Below are the code and all the weights of a small trained network. Each question names an input and a class and asks about switching units off, where a switched-off unit gives its printed mean instead of its output.

import numpy as np


def w(rows, s, z=0):
    codes = np.array(rows[::2]) - 128.0
    scale = np.full(codes.shape[1], s)
    scale[-1] = z or s
    return codes * scale


def norm(h):
    return h / np.sqrt((h * h).mean(-1, keepdims=True) + 1e-5)


def f(y):
    return np.maximum(y, 0)


def log_softmax(a):
    a = a - a.max(-1, keepdims=True)
    return a - np.log(np.exp(a).sum(-1, keepdims=True))


def net(x, mask):
    res = np.array(x, float).reshape(1, 6) / 4 @ E
    u = 0
    for l in range(3):
        y = f(norm(res) @ A[l][:, :-1].T + A[l][:, -1])
        res = res + np.where(mask[u : u + 11], y, B[l][:, -1]) @ B[l][:, :-1]
        u += 11
    return log_softmax(norm(res)[-1] @ U[:, :-1].T + U[:, -1])


A, B = {}, {}
E = w([
[128,128,129,128],'x0',
[2,50,173,126],'x1',
[129,128,130,129],'x2',
[186,29,119,251],'x3',
[92,209,157,205],'x4',
[128,128,130,128],'x5',
],0.0052)
A[0] = w([
[152,173,89,139,47],'L0N0',
[43,122,154,171,9],'L0N1',
[197,49,123,57,17],'L0N2',
[48,88,120,159,6],'L0N3',
[110,191,152,100,96],'L0N4',
[109,193,155,99,83],'L0N5',
[154,148,105,146,93],'L0N6',
[116,191,122,215,35],'L0N7',
[80,236,163,247,17],'L0N8',
[222,202,126,166,14],'L0N9',
[163,104,145,240,83],'L0N10',
],0.013,0.002)
B[0] = w([
[110,152,183,124,177],'L0N0',
[163,147,215,136,193],'L0N1',
[176,56,79,51,214],'L0N2',
[141,181,200,136,189],'L0N3',
[83,154,90,166,202],'L0N4',
[85,157,88,169,203],'L0N5',
[129,132,164,144,166],'L0N6',
[164,68,85,69,204],'L0N7',
[183,34,67,22,255],'L0N8',
[116,153,251,148,240],'L0N9',
[70,182,69,208,237],'L0N10',
],0.022,0.007)
A[1] = w([
[16,240,25,164,97],'L1N0',
[72,156,31,220,99],'L1N1',
[85,115,254,126,2],'L1N2',
[114,177,128,151,128],'L1N3',
[95,128,100,157,71],'L1N4',
[116,162,183,124,47],'L1N5',
[186,185,132,119,76],'L1N6',
[117,173,223,111,55],'L1N7',
[123,177,183,128,43],'L1N8',
[188,183,142,118,82],'L1N9',
[162,203,192,99,53],'L1N10',
],0.0093,0.0017)
B[1] = w([
[113,181,6,165,253],'L1N0',
[69,199,57,97,220],'L1N1',
[160,109,195,156,223],'L1N2',
[147,128,119,75,173],'L1N3',
[127,172,118,98,154],'L1N4',
[160,94,148,115,179],'L1N5',
[86,101,148,157,142],'L1N6',
[87,83,188,120,219],'L1N7',
[166,74,137,121,185],'L1N8',
[70,96,150,144,150],'L1N9',
[64,107,187,113,196],'L1N10',
],0.017,0.0052)
A[2] = w([
[123,143,126,130,78],'L2N0',
[78,139,105,104,180],'L2N1',
[129,135,131,128,25],'L2N2',
[102,146,89,166,37],'L2N3',
[135,112,114,159,96],'L2N4',
[140,136,138,143,150],'L2N5',
[132,120,78,202,124],'L2N6',
[144,115,171,152,140],'L2N7',
[151,143,117,146,11],'L2N8',
[136,191,75,163,79],'L2N9',
[139,143,253,165,80],'L2N10',
],0.018,0.0011)
B[2] = w([
[166,138,110,152,138],'L2N0',
[164,162,148,205,187],'L2N1',
[139,130,124,128,128],'L2N2',
[83,218,120,81,182],'L2N3',
[123,165,145,134,137],'L2N4',
[166,158,152,110,137],'L2N5',
[68,225,147,104,176],'L2N6',
[112,134,144,184,178],'L2N7',
[128,135,97,148,134],'L2N8',
[82,189,85,159,202],'L2N9',
[130,92,252,241,255],'L2N10',
],0.02,0.0096)
U = w([
[134,83,245,195,250],'0',
[83,224,58,146,87],'1',
[200,21,73,35,22],'2',
],0.011,0.0012)

Each question gives the input, the list of numbers given to net, and the class t.
The units are the neurons (one row each of A and B). Each row of codes is followed by its name. A weight is (code - 128) times the scale printed after its matrix; where a second scale follows, it is the last column's (A, B and U).
mask holds one flag per neuron, layer by layer. A switched-off neuron (its flag False) gives its mean, the last column of its row in B, instead of its output. The means were averaged over made-up inputs and are rounded, as every weight is.
A unit's drop is (log p(t) with every unit on - log p(t) with that unit switched off) / (log p(t) with every unit on - log p(t) with every unit switched off).
The circuit of an input: a set's keep is (log p(t) with only the set's units on - log p(t) with every unit switched off) / (log p(t) with every unit on - log p(t) with every unit switched off). Starting from the 12 units with the biggest drops (on a tie, the unit counted first), units are removed one at a time, each time the one whose removal leaves the highest keep (on an exact tie, the one counted first), for as long as the keep stays at least 0.8.
circuit, biggest first: the units of the circuit, biggest drop first
top k neurons: the k neurons with the biggest drops, biggest first
k most important neurons of layer l: the k neurons of layer l with the biggest drops, biggest first
drop when u is switched off: that unit's drop, to one decimal
input [-5,3,7,8,-1,-2], class 1: top neuron -> (L0N10)
input [5,3,4,-4,-5,-7], class 2: 3 most important neurons of layer 0 -> (L0N2; L0N10; L0N9)
input [4,-4,-8,-2,-5,-2], class 2: circuit, biggest first -> (L0N2; L0N3)
input [5,3,-7,6,-7,-8], class 2: top 4 neurons -> (L0N2; L0N5; L0N4; L1N0)
input [3,-4,-8,-5,-7,5], class 2: top 2 neurons -> (L0N2; L0N10)
input [-5,5,8,5,-7,8], class 2: top 2 neurons -> (L0N2; L0N9)
input [-4,7,6,-8,5,-8], class 1: top 3 neurons -> (L0N5; L0N4; L0N9)
input [2,2,-6,-3,-5,0], class 2: top 2 neurons -> (L0N10; L2N10)
input [5,-3,1,-5,7,-5], class 2: 2 most important neurons of layer 0 -> (L0N8; L0N10)
input [-6,-3,3,-6,-6,-6], class 1: top 2 neurons -> (L0N8; L0N7)
input [3,-4,-3,-6,-6,7], class 1: top 3 neurons -> (L0N8; L0N7; L0N4)
input [-3,1,1,3,7,0], class 2: drop when L0N8 is switched off -> 0.9
input [-1,2,5,-8,-4,7], class 1: drop when L2N10 is switched off -> 0.0
input [-2,-1,1,1,7,-5], class 2: circuit, biggest first -> (L0N8)
input [-5,4,2,-1,7,8], class 2: drop when L0N8 is switched off -> 0.8
